Here is a tiny trained network, its code and every weight. The questions are about switching its units off for an input and a target symbol, where a switched-off unit gives its printed mean instead of its output.

import numpy as np


def w(rows, s, z=0):
    codes = np.array(rows[::2]) - 128.0
    scale = np.full(codes.shape[1], s)
    scale[-1] = z or s
    return codes * scale


def norm(h):
    return h / np.sqrt((h * h).mean(-1, keepdims=True) + 1e-5)


def f(y):
    return y / 2 * (1 + np.tanh(0.7978845608 * (y + 0.044715 * y**3)))


def softmax(a):
    e = np.exp(a - a.max(-1, keepdims=True))
    return e / e.sum(-1, keepdims=True)


def log_softmax(a):
    a = a - a.max(-1, keepdims=True)
    return a - np.log(np.exp(a).sum(-1, keepdims=True))


def net(x, mask):
    ids = ['βδζηθλπσω'.index(c) for c in x.split()]
    T = len(ids)
    res = E[ids] + P[:T]
    u = 0
    for l in range(2):
        q, k, v = (norm(res) @ M[l].T for M in (Q, K, V))
        z = softmax(np.where(np.tri(T) > 0, q @ k.T / 4**0.5, -1e9)) @ v
        res = res + np.where(mask[u], z, O[l][:, -1]) @ O[l][:, :-1]
        u += 1
        y = f(norm(res) @ A[l][:, :-1].T + A[l][:, -1])
        res = res + np.where(mask[u : u + 16], y, B[l][:, -1]) @ B[l][:, :-1]
        u += 16
    return log_softmax(norm(res)[-1] @ U[:, :-1].T + U[:, -1])


Q, K, V, O, A, B = {}, {}, {}, {}, {}, {}
E = w([
[162,149,196,127,98,186],'β',
[183,131,189,181,191,50],'δ',
[137,109,60,154,247,15],'ζ',
[169,157,183,102,88,191],'η',
[235,105,139,89,108,89],'θ',
[136,90,128,78,96,149],'λ',
[78,91,158,77,129,94],'π',
[186,134,123,169,116,7],'σ',
[47,89,167,149,218,115],'ω',
],0.012)
P = w([
[97,100,120,227,2,93],'0',
[94,26,110,203,93,187],'1',
[97,126,175,160,41,102],'2',
[103,41,133,154,128,191],'3',
[93,153,181,113,69,102],'4',
[112,65,145,113,154,193],'5',
[94,187,182,74,93,113],'6',
[121,96,151,77,179,199],'7',
[98,229,192,30,130,126],'8',
[119,118,153,47,200,206],'9',
],0.0076)
Q[0] = w([
[61,196,161,114,72,88],'0.h1',
[125,166,63,103,152,108],'0.h1',
[107,172,24,179,89,111],'0.h1',
[97,127,8,182,75,165],'0.h1',
],0.015)
K[0] = w([
[254,151,139,219,152,40],'0.h1',
[98,202,74,224,107,170],'0.h1',
[128,121,154,220,13,138],'0.h1',
[78,48,116,223,51,95],'0.h1',
],0.0088)
V[0] = w([
[128,154,202,220,155,157],'0.h1',
[198,110,69,139,57,152],'0.h1',
[1,84,137,161,80,174],'0.h1',
[145,163,100,68,166,159],'0.h1',
],0.0058)
O[0] = w([
[106,175,254,226,57,128,240],'0.h1',
[156,64,167,22,122,100,90],'0.h1',
[160,196,42,106,161,155,15],'0.h1',
[175,73,136,187,104,92,5],'0.h1',
],0.0055,0.0023)
A[0] = w([
[36,227,97,90,114,68,128],'0.n1',
[163,180,162,119,147,49,155],'0.n2',
[112,44,204,122,131,114,140],'0.n3',
[150,170,91,143,113,66,104],'0.n4',
[153,170,146,79,69,90,113],'0.n5',
[254,155,118,143,97,103,232],'0.n6',
[165,118,135,143,88,151,164],'0.n7',
[74,97,48,42,102,87,253],'0.n8',
[88,133,177,180,156,120,114],'0.n9',
[160,91,124,194,136,128,87],'0.n10',
[156,76,152,67,103,129,31],'0.n11',
[133,79,209,129,72,163,131],'0.n12',
[171,96,71,118,103,172,126],'0.n13',
[159,81,144,137,179,202,113],'0.n14',
[173,248,167,175,95,128,123],'0.n15',
[207,146,116,116,126,196,107],'0.n16',
],0.0089,0.0029)
B[0] = w([
[191,75,189,221,130,64,142],'0.n1',
[160,102,145,110,66,152,219],'0.n2',
[161,134,100,173,117,143,253],'0.n3',
[101,129,205,92,130,155,129],'0.n4',
[177,59,193,118,198,189,172],'0.n5',
[73,107,126,168,128,254,215],'0.n6',
[120,121,90,186,175,116,161],'0.n7',
[166,193,171,219,106,157,172],'0.n8',
[148,189,95,95,124,130,217],'0.n9',
[134,116,34,118,157,180,149],'0.n10',
[159,161,151,142,71,88,171],'0.n11',
[172,169,99,168,159,104,252],'0.n12',
[108,163,79,125,210,121,136],'0.n13',
[121,72,160,121,118,64,169],'0.n14',
[67,169,79,67,145,164,222],'0.n15',
[151,104,103,150,154,106,145],'0.n16',
],0.007,0.006)
Q[1] = w([
[79,89,73,39,1,91],'1.h1',
[1,156,107,130,88,41],'1.h1',
[125,93,122,171,242,143],'1.h1',
[138,177,197,108,162,110],'1.h1',
],0.011)
K[1] = w([
[190,143,31,208,50,147],'1.h1',
[90,104,61,187,73,94],'1.h1',
[52,122,184,65,215,84],'1.h1',
[254,204,124,63,149,37],'1.h1',
],0.0084)
V[1] = w([
[151,103,78,63,17,120],'1.h1',
[165,147,127,180,83,209],'1.h1',
[138,109,84,253,130,87],'1.h1',
[59,47,219,121,131,143],'1.h1',
],0.0057)
O[1] = w([
[168,111,247,116,143,182,14],'1.h1',
[117,111,146,29,84,121,253],'1.h1',
[132,129,171,74,140,105,166],'1.h1',
[90,87,36,126,2,183,128],'1.h1',
],0.0065,0.0049)
A[1] = w([
[202,96,168,110,151,83,155],'1.n1',
[72,56,61,145,128,170,20],'1.n2',
[165,202,124,144,147,196,2],'1.n3',
[186,96,120,156,116,117,10],'1.n4',
[135,73,101,2,199,108,128],'1.n5',
[169,82,73,97,123,184,162],'1.n6',
[79,231,171,185,108,135,104],'1.n7',
[109,107,117,144,16,156,85],'1.n8',
[162,94,184,156,101,88,117],'1.n9',
[39,166,82,137,151,97,199],'1.n10',
[146,158,198,131,77,104,153],'1.n11',
[164,102,85,134,205,160,74],'1.n12',
[87,171,185,91,49,112,83],'1.n13',
[151,116,169,91,97,144,144],'1.n14',
[66,182,141,37,113,202,165],'1.n15',
[122,132,26,69,130,125,55],'1.n16',
],0.0091,0.0037)
B[1] = w([
[108,141,92,94,93,56,203],'1.n1',
[234,120,37,145,114,174,142],'1.n2',
[168,192,169,153,63,124,171],'1.n3',
[123,112,126,105,241,70,147],'1.n4',
[56,229,166,70,116,151,132],'1.n5',
[62,188,148,83,82,53,181],'1.n6',
[95,75,65,36,231,135,254],'1.n7',
[20,254,103,201,133,152,149],'1.n8',
[160,60,94,76,128,143,189],'1.n9',
[222,104,188,112,38,173,200],'1.n10',
[105,93,102,125,166,220,234],'1.n11',
[23,70,216,142,151,177,158],'1.n12',
[80,49,238,124,144,250,200],'1.n13',
[83,153,72,146,104,66,176],'1.n14',
[152,28,85,172,128,22,206],'1.n15',
[95,28,98,124,200,184,141],'1.n16',
],0.0059,0.0063)
U = w([
[144,92,7,168,129,168,77],'β',
[71,83,166,67,176,190,99],'δ',
[175,81,121,107,153,31,143],'ζ',
[74,185,84,154,86,91,253],'η',
[177,102,216,113,28,149,87],'θ',
[199,210,135,90,156,154,117],'λ',
[135,94,184,233,167,110,90],'π',
[84,176,207,190,106,109,190],'σ',
[35,199,118,32,133,65,104],'ω',
],0.012,0.0063)

Each question gives the input, a string of symbols that net reads in full, and the target symbol t.
The units are the heads (4 rows each of Q, K, V and O) and the neurons (one row each of A and B). Each row of codes is followed by its name. A weight is (code - 128) times the scale printed after its matrix; where a second scale follows, it is the last column's (O, A, B and U).
mask holds one flag per unit, layer by layer, with each layer's heads first. A switched-off unit (its flag False) gives its mean, the last column of its rows in O or B, instead of its output. The means were averaged over made-up inputs and are rounded, as every weight is.
A unit's drop is (log p(t) with every unit on - log p(t) with that unit switched off) / (log p(t) with every unit on - log p(t) with every unit switched off).
The circuit of an input: a set's keep is (log p(t) with only the set's units on - log p(t) with every unit switched off) / (log p(t) with every unit on - log p(t) with every unit switched off). Starting from the 12 units with the biggest drops (on a tie, the unit counted first), units are removed one at a time, each time the one whose removal leaves the highest keep (on an exact tie, the one counted first), for as long as the keep stays at least 0.8.
units of the circuit, in order: the units of the circuit, biggest drop first
top k neurons: the k neurons with the biggest drops, biggest first
k most important neurons of layer l: the k neurons of layer l with the biggest drops, biggest first
input δ ζ π, target ζ: units of the circuit, in order : (0.n1; 0.n6)
input ζ η σ θ θ δ ζ δ δ λ, target ω: units of the circuit, in order : (1.n6; 1.n5)
input δ ω ζ θ β δ, target ζ: top 4 neurons : (0.n12; 0.n15; 0.n1; 0.n2)
input ω σ β, target β: units of the circuit, in order : (1.n15; 0.n12; 0.n15)
input ω β η δ β σ, target η: 2 most important neurons of layer 0 : (0.n2; 0.n6)
input δ θ β δ δ δ ω θ η, target θ: units of the circuit, in order : (0.n5; 0.h1; 1.n15; 1.n7)
input λ ζ π δ η β δ θ λ β, target ω: top 2 neurons : (0.n8; 1.n5)
input δ δ π, target δ: units of the circuit, in order : (0.h1; 1.n7; 1.n13)
input θ δ η, target δ: top 2 neurons : (1.n13; 1.n7)
input θ ζ δ σ ω ω δ β σ δ, target η: top 2 neurons : (0.n5; 0.n4)
input λ ω β δ θ η, target ζ: 3 most important neurons of layer 0 : (0.n14; 0.n12; 0.n15)
input θ δ β θ δ δ θ θ η ω, target β: units of the circuit, in order : (1.h1; 1.n2)
input ζ δ σ δ δ δ δ δ δ η, target σ: 2 most important neurons of layer 0 : (0.n16; 0.n8)
input β λ δ β, target ω: top 2 neurons : (0.n8; 0.n14)
input η ω β θ λ δ π θ δ θ, target ζ: 4 most important neurons of layer 0 : (0.n15; 0.n9; 0.n11; 0.n8)
input β δ β δ η δ θ ω ω, target θ: top 2 neurons : (1.n10; 0.n12)
input δ β δ θ β β θ λ ζ, target ζ: units of the circuit, in order : (0.n1)
input β λ π, target π: units of the circuit, in order : (0.n1; 0.h1)
input β δ δ ω η δ, target β: top neuron : (1.n16)
input δ ζ δ π δ θ θ η β, target θ: 2 most important neurons of layer 1 : (1.n7; 1.n15)
input ζ δ η δ θ π σ η λ θ, target ω: top 2 neurons : (1.n6; 0.n2)
input ω δ δ θ ω, target θ: top 3 neurons : (1.n10; 0.n11; 0.n2)
input λ ω η λ, target β: 3 most important neurons of layer 0 : (0.n13; 0.n8; 0.n2)
input δ ω β θ σ λ, target η: top 4 neurons : (0.n8; 0.n5; 0.n4; 1.n6)
